Moves between elements:
j233 ψ j320
j233 θ j527
j233 ρ j502
j233 ξ j276
j998 ψ j947
j998 θ j961
j998 ρ j694
j998 κ j288
j998 ξ j376
j286 ψ j496
j286 θ j837
j286 ρ j677
j286 κ j860
j286 ξ j791
j578 ψ j669
j578 ρ j813
j578 ξ j709
j387 ψ j517
j387 θ j339
j387 ρ j989
j387 ξ j770
j366 ψ j672
j366 θ j634
j366 ρ j117
j366 κ j967
j266 ψ j54
j266 θ j770
j266 ρ j119
j266 κ j339
j266 ξ j322
j243 ψ j917
j243 θ j222
j243 ρ j771
j243 ξ j97
j343 ψ j203
j343 θ j322
j343 ρ j949
j343 κ j770
j789 ψ j770
j789 θ j502
j789 ρ j660
j789 ξ j875
j79 ψ j251
j79 θ j709
j79 ρ j846
j79 ξ j13
j875 ψ j266
j875 θ j789
j875 ρ j327
j875 κ j524
j875 ξ j873
j669 ψ j670
j669 ρ j84
j669 ξ j936
j770 ψ j441
j770 θ j387
j770 ρ j265
j770 ξ j266
j119 ψ j837
j119 θ j265
j119 ρ j125
j119 κ j213
j119 ξ j757
j125 ψ j930
j125 θ j645
j125 ρ j835
j125 κ j858
j125 ξ j893
j735 ψ j23
j735 θ j288
j735 ρ j243
j735 ξ j961
j222 ψ j937
j222 ρ j862
j222 ξ j243
j813 ψ j84
j813 ρ j640
j813 ξ j482
j320 ψ j482
j320 θ j321
j320 ρ j387
j320 ξ j234
j873 ψ j322
j873 θ j875
j873 ρ j753
j873 κ j502
j873 ξ j543
j84 ψ j726
j84 ρ j288
j84 ξ j479
j984 ψ j327
j984 θ j408
j984 ρ j729
j984 κ j937
j984 ξ j148
j332 ψ j70
j332 θ j207
j332 ρ j152
j332 κ j782
j332 ξ j117
j300 ψ j85
j300 θ j486
j300 ρ j543
j300 κ j276
j478 ψ j771
j478 θ j874
j478 ρ j709
j478 ξ j622
j773 ψ j340
j773 θ j148
j773 ρ j366
j773 κ j408
j146 ψ j634
j146 θ j919
j146 ρ j73
j146 κ j771
j146 ξ j552
j76 ψ j873
j76 θ j947
j76 ρ j148
j76 κ j23
j76 ξ j786
j265 ψ j804
j265 θ j989
j265 ρ j645
j265 ξ j119
j919 ψ j729
j919 θ j144
j919 ρ j406
j919 κ j862
j919 ξ j146
j961 ψ j823
j961 θ j735
j961 ρ j97
j961 ξ j998
j893 ψ j677
j893 θ j125
j893 ρ j342
j893 κ j248
j893 ξ j370
j85 ψ j217
j85 θ j979
j85 ρ j343
j85 κ j234
j499 ψ j233
j499 θ j726
j499 ρ j23
j499 ξ j336
j622 ψ j144
j622 θ j478
j622 ρ j79
j622 ξ j930
j989 ψ j860
j989 θ j213
j989 ρ j248
j989 ξ j265
j216 ψ j906
j216 θ j336
j216 ρ j947
j216 κ j726
j216 ξ j152
j729 ψ j865
j729 θ j967
j729 ρ j207
j729 κ j249
j729 ξ j634
j660 ψ j265
j660 θ j898
j660 ρ j367
j660 ξ j327
j846 ψ j458
j846 θ j482
j846 ρ j441
j846 ξ j915
j326 ψ j180
j326 θ j49
j326 ρ j237
j326 κ j458
j709 ψ j936
j709 θ j578
j709 ρ j482
j709 ξ j79
j670 ψ j627
j670 ρ j726
j670 ξ j782
j80 ψ j248
j80 θ j345
j80 ρ j40
j80 ξ j367
j634 ψ j481
j634 θ j729
j634 ρ j332
j634 κ j253
j634 ξ j366
j865 ψ j125
j865 θ j367
j865 ρ j841
j865 κ j345
j865 ξ j481
j677 ψ j146
j677 θ j930
j677 ρ j391
j677 κ j478
j677 ξ j18
j858 ψ j874
j858 ρ j894
j858 ξ j248
j213 ψ j830
j213 ρ j858
j213 ξ j989
j370 ψ j18
j370 θ j893
j370 ρ j390
j370 κ j645
j543 ψ j343
j543 θ j873
j543 ρ j340
j543 κ j789
j527 ψ j321
j527 ρ j524
j527 ξ j233
j894 ψ j578
j894 ρ j321
j894 ξ j386
j979 ψ j790
j979 θ j401
j979 ρ j322
j979 κ j320
j979 ξ j85
j936 ψ j782
j936 θ j669
j936 ρ j479
j936 ξ j251
j862 ψ j249
j862 ρ j669
j862 ξ j771
j937 ψ j58
j937 ρ j249
j937 ξ j917
j742 ψ j216
j742 θ j458
j742 ρ j998
j742 κ j84
j742 ξ j49
j321 ψ j813
j321 ρ j339
j321 ξ j320
j251 ψ j602
j251 θ j936
j251 ρ j458
j251 ξ j406
j70 ψ j342
j70 θ j841
j70 ρ j486
j70 κ j40
j70 ξ j623
j482 ψ j479
j482 θ j813
j482 ρ j517
j482 ξ j846
j791 ψ j750
j791 θ j286
j791 ρ j18
j791 κ j804
j73 ψ j332
j73 θ j406
j73 ρ j49
j73 κ j936
j73 ξ j302
j830 ψ j222
j830 ρ j874
j830 ξ j860
j517 ψ j735
j517 θ j640
j517 ρ j860
j517 ξ j441
j49 ψ j152
j49 θ j742
j49 ρ j376
j49 κ j479
j49 ξ j326
j276 ψ j234
j276 θ j233
j276 ρ j789
j276 ξ j906
j973 ψ j524
j973 ρ j937
j973 ξ j23
j58 ψ j213
j58 ρ j345
j58 ξ j898
j248 ψ j478
j248 θ j858
j248 ρ j386
j248 ξ j645
j602 ψ j312
j602 θ j782
j602 ρ j336
j602 ξ j207
j750 ψ j773
j750 θ j496
j750 ρ j552
j750 κ j97
j401 ψ j915
j401 θ j234
j401 ρ j266
j401 κ j321
j401 ξ j979
j930 ψ j919
j930 θ j622
j930 ρ j13
j930 κ j874
j930 ξ j677
j694 ψ j984
j694 θ j97
j694 ρ j919
j694 κ j222
j694 ξ j496
j97 ψ j408
j97 θ j243
j97 ρ j144
j97 ξ j694
j340 ψ j949
j340 θ j753
j340 ρ j672
j340 κ j660
j524 ψ j339
j524 ρ j58
j524 ξ j502
j312 ψ j901
j312 θ j40
j312 ρ j276
j312 ξ j841
j23 ψ j502
j23 θ j973
j23 ρ j917
j23 ξ j823
j841 ψ j835
j841 θ j312
j841 ρ j906
j841 κ j627
j841 ξ j70
j145 ψ j376
j145 θ j54
j145 ρ j286
j145 κ j517
j145 ξ j203
j327 ψ j119
j327 θ j660
j327 ρ j865
j327 κ j58
j327 ξ j753
j458 ψ j336
j458 θ j479
j458 ρ j961
j458 ξ j742
j386 ψ j709
j386 θ j894
j386 ρ j320
j386 ξ j901
j823 ψ j789
j823 θ j23
j823 ρ j408
j823 ξ j947
j54 ψ j998
j54 θ j441
j54 ρ j837
j54 κ j640
j54 ξ j145
j150 ψ j302
j150 θ j391
j150 ρ j217
j150 κ j79
j623 ψ j390
j623 θ j70
j623 ρ j300
j623 κ j312
j288 ψ j973
j288 ρ j222
j288 ξ j735
j790 ψ j49
j790 θ j915
j790 ρ j145
j790 κ j482
j790 ξ j217
j627 ψ j894
j627 ρ j527
j627 ξ j40
j249 ψ j345
j249 ρ j670
j249 ξ j253
j152 ψ j486
j152 θ j216
j152 ρ j76
j152 κ j499
j152 ξ j180
j180 ψ j300
j180 θ j152
j180 ρ j786
j180 κ j336
j18 ψ j552
j18 θ j677
j18 ρ j150
j18 κ j622
j322 ψ j145
j322 θ j266
j322 ρ j757
j322 κ j387
j322 ξ j343
j552 ψ j366
j552 θ j146
j552 ρ j302
j552 κ j144
j302 ψ j117
j302 θ j73
j302 ρ j326
j302 κ j251
j860 ψ j243
j860 θ j830
j860 ρ j478
j860 ξ j804
j835 ψ j13
j835 θ j901
j835 ρ j401
j835 κ j894
j835 ξ j342
j441 ψ j961
j441 θ j517
j441 ρ j804
j441 ξ j54
j390 ψ j150
j390 θ j342
j390 ρ j85
j390 κ j901
j757 ψ j286
j757 θ j119
j757 ρ j893
j757 κ j989
j757 ξ j949
j148 ψ j753
j148 θ j984
j148 ρ j634
j148 κ j917
j148 ξ j773
j486 ψ j979
j486 θ j906
j486 ρ j873
j486 κ j233
j486 ξ j300
j342 ψ j391
j342 θ j835
j342 ρ j979
j342 κ j386
j342 ξ j390
j947 ψ j875
j947 θ j823
j947 ρ j984
j947 κ j973
j947 ξ j76
j376 ψ j76
j376 θ j998
j376 ρ j496
j376 κ j735
j376 ξ j237
j967 ψ j367
j967 θ j253
j967 ρ j602
j967 ξ j729
j253 ψ j80
j253 θ j249
j253 ρ j782
j253 ξ j967
j144 ψ j967
j144 θ j771
j144 ρ j251
j144 ξ j919
j502 ψ j387
j502 θ j524
j502 ρ j898
j502 ξ j789
j771 ψ j253
j771 θ j862
j771 ρ j936
j771 ξ j144
j234 ψ j846
j234 θ j320
j234 ρ j770
j234 ξ j401
j901 ψ j79
j901 θ j386
j901 ρ j234
j901 ξ j835
j726 ψ j527
j726 ρ j973
j726 ξ j499
j203 ψ j237
j203 θ j145
j203 ρ j791
j203 κ j441
j13 ψ j406
j13 θ j79
j13 ρ j915
j13 κ j578
j13 ξ j391
j949 ψ j791
j949 θ j757
j949 ρ j370
j949 κ j265
j117 ψ j623
j117 θ j332
j117 ρ j180
j117 κ j602
j207 ψ j841
j207 θ j602
j207 ρ j216
j207 κ j670
j207 ξ j332
j786 ψ j543
j786 θ j76
j786 ρ j773
j786 κ j823
j782 ψ j40
j782 θ j670
j782 ρ j499
j782 ξ j602
j479 ψ j499
j479 θ j84
j479 ρ j735
j479 ξ j458
j874 ψ j862
j874 ρ j578
j874 ξ j478
j672 ψ j370
j672 θ j481
j672 ρ j623
j672 κ j367
j481 ψ j893
j481 θ j865
j481 ρ j70
j481 κ j80
j481 ξ j672
j917 ψ j898
j917 θ j937
j917 ρ j253
j917 ξ j408
j40 ψ j386
j40 θ j627
j40 ρ j233
j40 ξ j312
j408 ψ j660
j408 θ j917
j408 ρ j967
j408 ξ j984
j804 ψ j97
j804 θ j860
j804 ρ j622
j804 ξ j837
j217 ψ j326
j217 θ j790
j217 ρ j203
j217 κ j846
j753 ψ j757
j753 θ j327
j753 ρ j481
j753 κ j898
j753 ξ j340
j237 ψ j786
j237 θ j376
j237 ρ j750
j237 κ j961
j837 ψ j694
j837 θ j804
j837 ρ j930
j837 κ j830
j837 ξ j286
j391 ψ j73
j391 θ j13
j391 ρ j790
j391 κ j709
j391 ξ j150
j496 ψ j148
j496 θ j694
j496 ρ j146
j496 κ j243
j496 ξ j750
j645 ψ j622
j645 θ j248
j645 ρ j901
j645 ξ j125
j898 ψ j989
j898 θ j58
j898 ρ j80
j898 ξ j660
j345 ψ j858
j345 ρ j627
j345 ξ j80
j336 ψ j276
j336 θ j499
j336 ρ j823
j336 ξ j216
j406 ψ j207
j406 θ j251
j406 ρ j742
j406 κ j669
j406 ξ j73
j906 ψ j401
j906 θ j276
j906 ρ j875
j906 κ j527
j906 ξ j486
j915 ψ j742
j915 θ j846
j915 ρ j54
j915 κ j813
j915 ξ j790
j640 ψ j288
j640 ρ j830
j640 ξ j517
j339 ψ j640
j339 ρ j213
j339 ξ j387
j367 ψ j645
j367 θ j80
j367 ρ j312
j367 ξ j865

The rows follow the links: the fewer symbols apart two elements are, the more alike their rows tend to be.

Each row is also shifted at random along 3 hidden directions that mean nothing.

Some elements, each with a row of numbers:
j830
[4,12,-12,5,-4,10,-7,-3,0,-3,-25,1,-5,10,-8,9,6,-5,-3,-4,-34,-3,1,16,-1,5,-2,-17]
j233
[8,-5,-6,-6,4,-7,-20,-7,-11,-11,9,-8,-4,-15,8,-9,7,7,2,-13,-11,7,-1,4,-19,15,-21,9]
j813
[8,19,-11,1,-8,15,-9,4,-4,21,5,0,-6,-9,2,3,7,15,-1,-4,22,2,3,0,-14,-32,13,-20]
j345
[-34,9,-29,14,-8,6,-8,0,1,-12,2,1,-10,-9,16,3,4,-37,11,-4,-43,-6,-14,23,-11,1,-31,2]
j627
[-20,11,4,4,-2,1,-15,2,-5,11,20,-1,2,-24,5,-14,5,13,-7,-10,37,-5,-1,0,-8,-16,-3,-10]
j13
[6,-2,19,-9,-7,5,27,4,-3,22,-3,-5,17,-9,-2,-2,3,-3,12,10,28,3,1,-4,-7,-3,25,-18]
j300
[-16,8,-10,-5,8,7,7,-10,-4,10,26,-2,-4,-7,0,-17,-6,1,-7,12,41,6,6,6,-13,-22,-5,1]
j937
[-13,8,1,17,-8,-3,-19,-1,11,-4,3,6,-11,0,0,13,3,14,-11,-14,2,-15,4,0,20,-16,-2,-6]
j251
[12,-19,7,4,-15,-2,-7,7,-15,0,-2,-5,11,-2,4,5,1,-14,7,-18,-11,5,-2,-12,-1,-6,10,-1]
j97
[7,-13,-15,14,-7,-6,-5,-5,10,-17,-6,-9,-6,16,3,10,3,-15,2,-9,-27,-9,-5,-13,15,-11,6,-5]
j791
[-12,16,-12,4,4,13,26,-7,11,11,-5,-2,-3,15,-11,6,2,-7,-1,23,10,-6,3,7,3,-23,12,-14]
j276
[-2,-2,1,-7,6,0,-5,-8,-2,7,32,-15,5,-16,14,-17,16,21,2,-7,40,-6,5,-16,-8,-13,4,0]
j49
[17,-10,4,-6,3,-4,9,-1,-24,13,0,0,6,9,-10,-7,-11,-7,-6,10,22,24,11,-5,-3,-4,8,7]
j634
[-11,-16,45,3,3,-19,3,3,1,-1,-9,16,24,6,-25,0,-17,6,-12,-2,13,8,23,-1,18,46,-2,10]
j660
[-14,-4,-9,5,3,-2,2,-11,20,-20,13,-16,1,-1,16,-7,16,-4,3,-2,-10,-19,-8,-1,5,-3,0,0]
j804
[18,-8,-12,1,-4,-7,1,-10,7,-23,-38,-3,4,21,-2,15,6,-21,20,-5,-64,4,-8,15,-5,34,-8,0]
j216
[11,-29,8,-11,-6,-18,-7,2,-6,-19,4,13,0,8,5,4,-17,20,4,-18,0,8,5,-21,4,17,-6,17]
j288
[23,-2,-2,6,3,-8,-31,0,-10,-9,-19,12,-1,13,0,7,-9,21,-22,-27,-21,2,1,-12,11,12,-3,-4]
j370
[-10,14,27,-1,11,-2,2,11,5,9,-18,16,13,-8,-4,-8,-15,16,-15,1,2,-5,-5,-6,13,27,-5,1]
j973
[1,3,-16,3,-5,1,-24,-2,0,-17,4,8,-27,1,2,11,-4,12,-5,-14,-13,-4,9,4,3,-13,-17,6]
j989
[0,18,-9,5,2,7,-9,10,24,-6,-5,-9,-12,-10,13,3,12,3,4,-4,-23,-14,-16,1,7,-10,1,-7]
j222
[8,7,6,20,3,-1,-12,-5,-7,11,-11,-8,5,5,-21,-1,8,-2,-18,0,2,-4,12,9,16,-9,9,-10]
j479
[25,-6,-1,7,-5,-2,-32,2,-19,5,-3,1,1,-8,2,0,-1,11,-7,-20,4,4,8,-11,3,-8,8,-5]
j76
[-6,-9,-2,-3,1,-11,5,-10,8,-10,7,11,-9,18,-1,8,-11,15,-5,4,19,0,6,-12,12,0,0,11]
j343
[12,17,-4,-14,23,4,1,4,1,-5,-17,11,-7,5,1,-3,-11,12,-10,7,-11,-1,-6,-1,0,14,-13,6]
j979
[-5,7,-9,-22,6,6,9,9,6,5,2,8,-8,-8,16,-12,-14,16,-4,7,16,0,-14,-17,-4,-16,1,9]
j253
[-29,-3,0,19,-20,3,-11,4,16,-5,27,-3,-11,-7,9,14,15,-2,7,-13,11,-16,2,-5,12,-39,11,-12]
j213
[19,21,20,2,16,-1,-18,9,4,4,-26,12,8,-7,-15,-8,1,26,-21,-10,-15,-7,-4,10,13,38,-5,0]
j145
[29,1,25,-13,22,0,25,-13,-10,17,-10,-8,14,11,-41,-8,2,3,-7,27,29,18,25,22,-7,31,8,0]
j735
[17,-5,-22,7,-8,2,-22,-1,-1,-14,-10,-5,-12,5,13,9,7,10,-5,-22,-19,-6,-11,-15,8,-22,7,-7]
j482
[22,6,-18,-9,-8,12,-5,2,-10,0,-3,-10,-6,1,5,6,10,-5,19,-2,-12,7,-1,11,-21,-9,1,-12]
j789
[10,-11,-7,-3,13,-11,-18,-6,5,-25,1,1,-3,5,15,-11,1,18,-4,-18,-17,-7,-8,-15,-3,22,-15,5]
j543
[-25,11,-36,0,9,3,4,-11,18,-7,21,10,-19,9,21,-8,-8,22,-8,-3,18,-17,-11,-17,-5,-36,-6,-3]
j342
[-4,1,20,-13,9,-7,5,13,1,4,-13,16,12,-6,12,-8,-20,19,-10,-9,2,3,-18,-20,2,27,-1,9]
j376
[18,-9,-2,-4,12,-12,10,-10,-13,-1,-9,0,2,24,-15,-3,-15,-12,-9,11,-7,16,11,2,5,13,-3,13]
j207
[-8,-24,15,-10,-15,-4,12,1,-8,-9,11,0,6,-2,-9,5,-4,-21,13,6,0,11,10,6,-4,18,-5,18]
j782
[-4,-15,7,3,-22,-4,-20,2,-13,-8,7,3,-1,-12,-4,5,3,-5,8,-14,-14,7,11,15,-8,17,-8,10]
j237
[0,12,-24,8,6,13,18,-11,-4,18,15,-9,-12,14,-15,-4,-2,-10,-15,24,39,3,11,-1,4,-47,13,-9]
j144
[5,-12,15,18,-12,-12,-12,2,5,-3,-7,2,20,4,5,8,1,2,-11,-26,-7,-11,-5,-29,22,1,23,-7]
j265
[15,8,13,-12,15,11,14,-3,14,9,6,-30,4,-10,-18,-10,24,-21,9,33,-2,-1,7,33,-1,16,1,3]
j790
[5,-3,-25,-11,-8,6,19,-3,-7,-7,-16,14,-8,19,11,5,-17,-8,15,4,-18,13,-13,-5,-19,-4,-6,2]
j243
[6,1,-15,16,-10,4,-8,-3,4,1,4,-18,-7,2,-10,5,18,-19,0,6,-2,-6,7,9,8,-28,16,-9]
j906
[10,-9,8,-14,17,-15,-2,-8,-7,-9,11,-1,13,0,9,-15,-5,14,-4,-5,13,1,-3,-10,-8,24,-5,13]
j645
[8,6,40,-1,13,1,9,10,14,13,3,-11,15,-19,-14,-13,18,1,-2,7,16,-6,1,7,10,27,11,-2]
j339
[19,11,-25,-10,10,6,-11,5,-4,-9,-18,-1,-21,-2,3,-3,3,-11,2,9,-45,5,-7,23,-10,15,-31,12]
j786
[6,-9,-7,-5,7,-4,5,-13,-12,-11,-5,5,-12,18,-26,6,-9,-21,-5,17,-16,19,22,27,-3,31,-30,25]
j502
[4,1,-24,-4,1,-1,-22,-14,-1,-21,4,-6,-15,-1,12,-7,9,-1,3,-15,-28,-3,-7,6,-7,5,-26,9]
j390
[-15,16,7,-2,2,-3,-7,22,3,7,-17,35,4,-2,26,-11,-22,38,-17,-19,5,-5,-23,-34,11,-2,2,-6]
j23
[17,-4,23,2,5,-9,-34,1,7,-7,6,1,-2,-2,-8,2,5,45,-20,-24,18,-10,17,-15,18,7,6,-2]
j366
[-21,-11,22,6,-1,-16,-2,7,0,-4,-8,19,4,6,-9,6,-16,6,-14,-8,-4,-3,9,-5,16,17,-12,7]
j936
[12,-4,15,8,-5,-3,-18,7,-16,15,1,-9,19,-13,-11,-3,4,-2,-6,-18,13,5,14,-1,5,3,16,-3]
j915
[25,-10,-10,-18,1,3,22,-1,-16,-2,-8,-2,2,10,0,5,-3,-14,20,10,-20,16,-3,4,-20,17,-1,7]
j499
[22,-17,14,-11,-5,-6,-24,-4,-24,-11,2,-1,-7,-6,-10,6,1,-8,5,-2,-19,19,17,27,-16,35,-23,18]

The symbols that take the first to the second take the third to the fourth, perhaps in another order. What is the fourth?
Answer with the element's name.
A [-35,-3,7,15,-9,2,8,6,5,3,5,13,-2,4,-2,7,-14,4,-1,0,8,-6,8,-4,9,-10,-3,2]
B [-23,1,17,1,9,-13,5,-1,-7,-4,-9,15,13,4,-3,-11,-16,-7,-18,-5,-7,3,1,11,-1,35,-24,5]
C [11,-4,35,9,4,-8,-23,-1,4,-13,-1,-5,0,0,-21,9,8,15,-15,-6,-2,-5,23,10,17,33,-5,2]
D j898

A [11,-2,-13,2,12,-4,8,-8,-1,4,-1,-4,-5,19,-9,-1,-10,8,-11,11,24,3,13,-13,8,-23,17,1]
B [-8,5,6,19,-8,3,-12,11,-4,15,-3,-3,7,-8,-11,2,4,-6,-12,-11,4,-3,5,6,12,-17,16,-12]
C [-4,-15,2,-11,0,-6,5,-5,-8,-11,11,10,-3,11,0,1,-15,4,9,4,6,11,11,-2,-4,1,-11,20]
D j937

A [26,-16,-13,-5,-9,-3,-15,-5,-14,-9,0,-4,-1,2,5,2,7,-13,5,-10,-18,10,0,-5,-9,-1,1,7]
B [8,-6,20,6,3,-4,-12,-5,18,-3,22,-11,-8,-3,-5,-3,7,46,-9,-12,43,-15,16,-29,21,-18,19,-8]
C [27,1,-2,-23,20,-4,6,0,9,-13,-11,-1,-6,4,12,-8,0,2,1,14,-22,7,-12,-7,1,31,-7,18]
D j837

A [30,-8,-1,2,-12,-4,-31,3,-22,-2,-10,0,0,2,0,7,-2,-1,-4,-18,-21,10,2,6,-3,11,1,7]
B [-7,2,-22,10,-6,5,-22,-3,1,-13,13,2,-26,3,0,11,6,8,-4,-5,-2,-9,11,11,7,-23,-8,1]
C [-3,13,7,3,-1,11,-2,17,8,7,-3,-6,-1,-18,7,-2,18,-12,10,4,-23,-10,-13,19,1,4,0,-3]
D j578

A [-29,-9,-5,9,-15,-7,-1,4,-3,-16,-11,30,-6,11,4,17,-26,-13,1,-5,-39,3,-3,-6,2,10,-19,16]
B [-11,-15,6,11,-14,-5,-20,1,2,-14,4,0,-4,-5,-3,12,5,-25,13,-5,-31,1,6,19,1,13,-13,12]
C [-2,10,-19,-13,13,8,20,1,16,3,4,1,-14,5,13,-5,-2,2,-2,21,7,-5,-14,-7,3,-22,-1,6]
D j339

A [25,10,-4,-14,15,11,-2,0,2,2,-2,-15,-10,-10,-12,-9,16,-10,5,16,-12,5,5,31,-13,16,-10,9]
B [3,7,-3,20,-3,4,-12,-4,2,7,-6,-10,-1,4,-17,6,6,-13,-16,-1,-3,-4,11,16,14,-16,4,-11]
C [1,16,-6,15,-3,18,4,-4,25,14,11,-17,-5,-3,-2,7,26,12,-1,7,29,-23,1,-1,6,-47,32,-32]
D j249

A [-16,-9,5,11,-7,-15,-12,-4,14,-16,2,-2,12,-8,23,-7,0,4,4,-21,-19,-18,-19,-15,3,19,-8,1]
B [10,-15,15,16,-11,-6,-4,2,-2,-6,-8,-7,11,1,-5,5,3,-22,4,-4,-19,-1,0,-2,8,10,11,-2]
C [-11,-18,31,5,-5,-13,0,-2,8,-10,4,10,13,0,-8,5,-7,8,-4,-4,6,-4,12,-10,14,17,6,5]
D j930

A [-27,5,-8,-2,-4,-9,-8,6,1,-3,-3,28,9,0,21,-2,-23,17,-9,-18,4,-1,-19,-21,-2,6,-12,0]
B [11,-10,1,-6,3,-11,-32,5,-16,-16,-4,10,2,-9,13,-11,0,20,-9,-27,-18,5,-6,-6,-13,37,-20,8]
C [-18,-14,-4,4,-2,-12,6,-6,13,-20,-1,9,-7,21,3,14,-12,-5,0,3,-14,-10,-1,-6,13,1,-11,8]
D j249

A [11,2,8,-22,17,3,9,8,-2,11,-5,6,-3,-5,0,-16,-8,4,-1,16,7,12,-6,0,-12,15,-9,13]
B [0,6,-36,-6,-4,2,16,-5,13,-10,-21,17,-11,25,21,13,-15,10,7,-3,-22,1,-18,-27,1,-21,6,-8]
C [22,-3,-30,0,-7,-2,-7,-4,15,-22,-17,4,-12,18,25,15,5,12,12,-18,-34,-5,-21,-23,-3,-6,8,-9]
D j97

A [0,-8,12,19,-11,-6,-7,7,7,5,1,-8,10,0,-1,6,9,-1,-1,-11,6,-10,-2,-18,16,-17,31,-6]
B [4,-14,16,-9,3,-9,-9,1,-11,-16,3,-3,14,-13,5,-10,1,-9,9,-14,-16,7,-3,6,-12,40,-19,11]
C [-4,7,22,6,2,-4,13,8,0,14,-24,19,24,10,-17,-4,-11,9,-12,0,11,2,3,5,6,21,8,-10]
D j117

A [2,-2,-14,2,0,-5,-24,0,-5,-14,10,6,-9,-12,21,-9,7,14,-3,-25,-6,-4,-11,-14,-13,0,-13,8]
B [5,18,-1,0,11,16,6,1,17,10,11,-22,-8,-18,-9,-5,28,-17,7,24,7,-10,-4,28,-2,-12,7,-5]
C [-9,16,-31,-17,3,16,12,4,-1,8,6,8,-11,-6,13,-8,-7,-7,9,18,8,5,-11,2,-12,-26,-10,4]
D j791

A [25,1,3,5,5,-6,-32,1,-15,-6,-19,9,1,9,-10,3,-12,20,-29,-22,-15,6,7,-6,11,15,-3,-4]
B [-5,-2,4,6,14,-5,2,-10,21,-12,11,-19,3,-5,0,-9,18,-3,3,2,5,-16,3,5,0,9,-4,2]
C [17,-4,-8,-23,5,5,7,4,-5,-2,-2,-9,-4,-10,9,-8,-1,-5,15,17,-6,7,-12,6,-14,17,-10,18]
D j237

A [-1,16,-4,17,-9,10,-7,-1,22,6,-5,-11,-4,0,4,8,17,17,2,-6,10,-17,-6,-10,10,-34,28,-30]
B [-4,-5,6,15,-8,-5,-21,-3,8,-9,3,-7,-10,2,-6,12,11,1,-3,-12,-12,-11,8,2,15,2,-4,3]
C [16,-5,2,0,2,-4,18,-4,10,-8,-25,0,7,22,-2,9,-2,-4,6,6,-24,-2,-6,-4,6,20,5,-6]
D j984

A [6,-6,-21,2,-7,8,-8,-12,1,-9,26,-23,-26,-1,-10,7,22,-21,17,15,-17,1,11,30,-8,-19,-13,10]
B [-35,3,-20,18,-8,-8,-22,5,12,-17,-4,17,-5,-6,28,2,-7,6,2,-28,-25,-18,-20,-9,0,-6,-17,-9]
C [11,-3,30,4,-1,-8,-3,9,-31,14,-17,16,23,-1,-25,-5,-21,-4,-21,-3,10,21,15,3,3,27,-3,8]
D j76

A [13,0,-21,0,9,4,7,-9,-17,3,-10,1,-8,19,-19,2,-14,-30,-3,14,-14,17,15,20,-3,2,-14,15]
B [28,-13,9,11,1,-9,-18,-5,-7,-7,-17,-9,9,5,-22,5,7,-16,-11,-7,-33,5,15,19,14,31,0,2]
C [-2,-12,9,-5,24,-20,6,-13,-4,-28,-18,12,6,20,-1,-6,-18,-13,-10,-2,-44,7,-4,10,1,61,-31,20]
D j345

A [15,18,6,6,7,6,1,-6,0,5,-21,-1,4,6,-23,7,7,-2,-2,4,-17,3,9,24,-1,19,0,-16]
B [10,-11,4,16,-9,-13,-29,11,-6,-17,-30,11,11,2,6,18,-7,-7,-7,-35,-53,1,-9,-9,14,21,-2,-2]
C [0,-1,36,8,-3,4,-15,4,-22,16,13,-2,9,-18,-33,-2,4,4,-5,1,31,11,27,23,-2,12,0,7]
D j233

A [-13,10,-2,18,7,-5,-17,-2,12,-14,-5,4,-5,-3,5,-4,2,7,-13,-18,-22,-16,-5,10,4,11,-16,-3]
B [-4,15,-8,7,3,7,-15,13,21,-8,-13,1,-12,-5,19,6,7,14,-5,-11,-21,-16,-26,-9,11,-9,4,-7]
C [-3,-13,24,5,-9,-2,-10,4,2,1,17,-2,5,-18,-2,4,9,13,7,-11,25,-4,14,-9,7,-6,8,3]
D j841

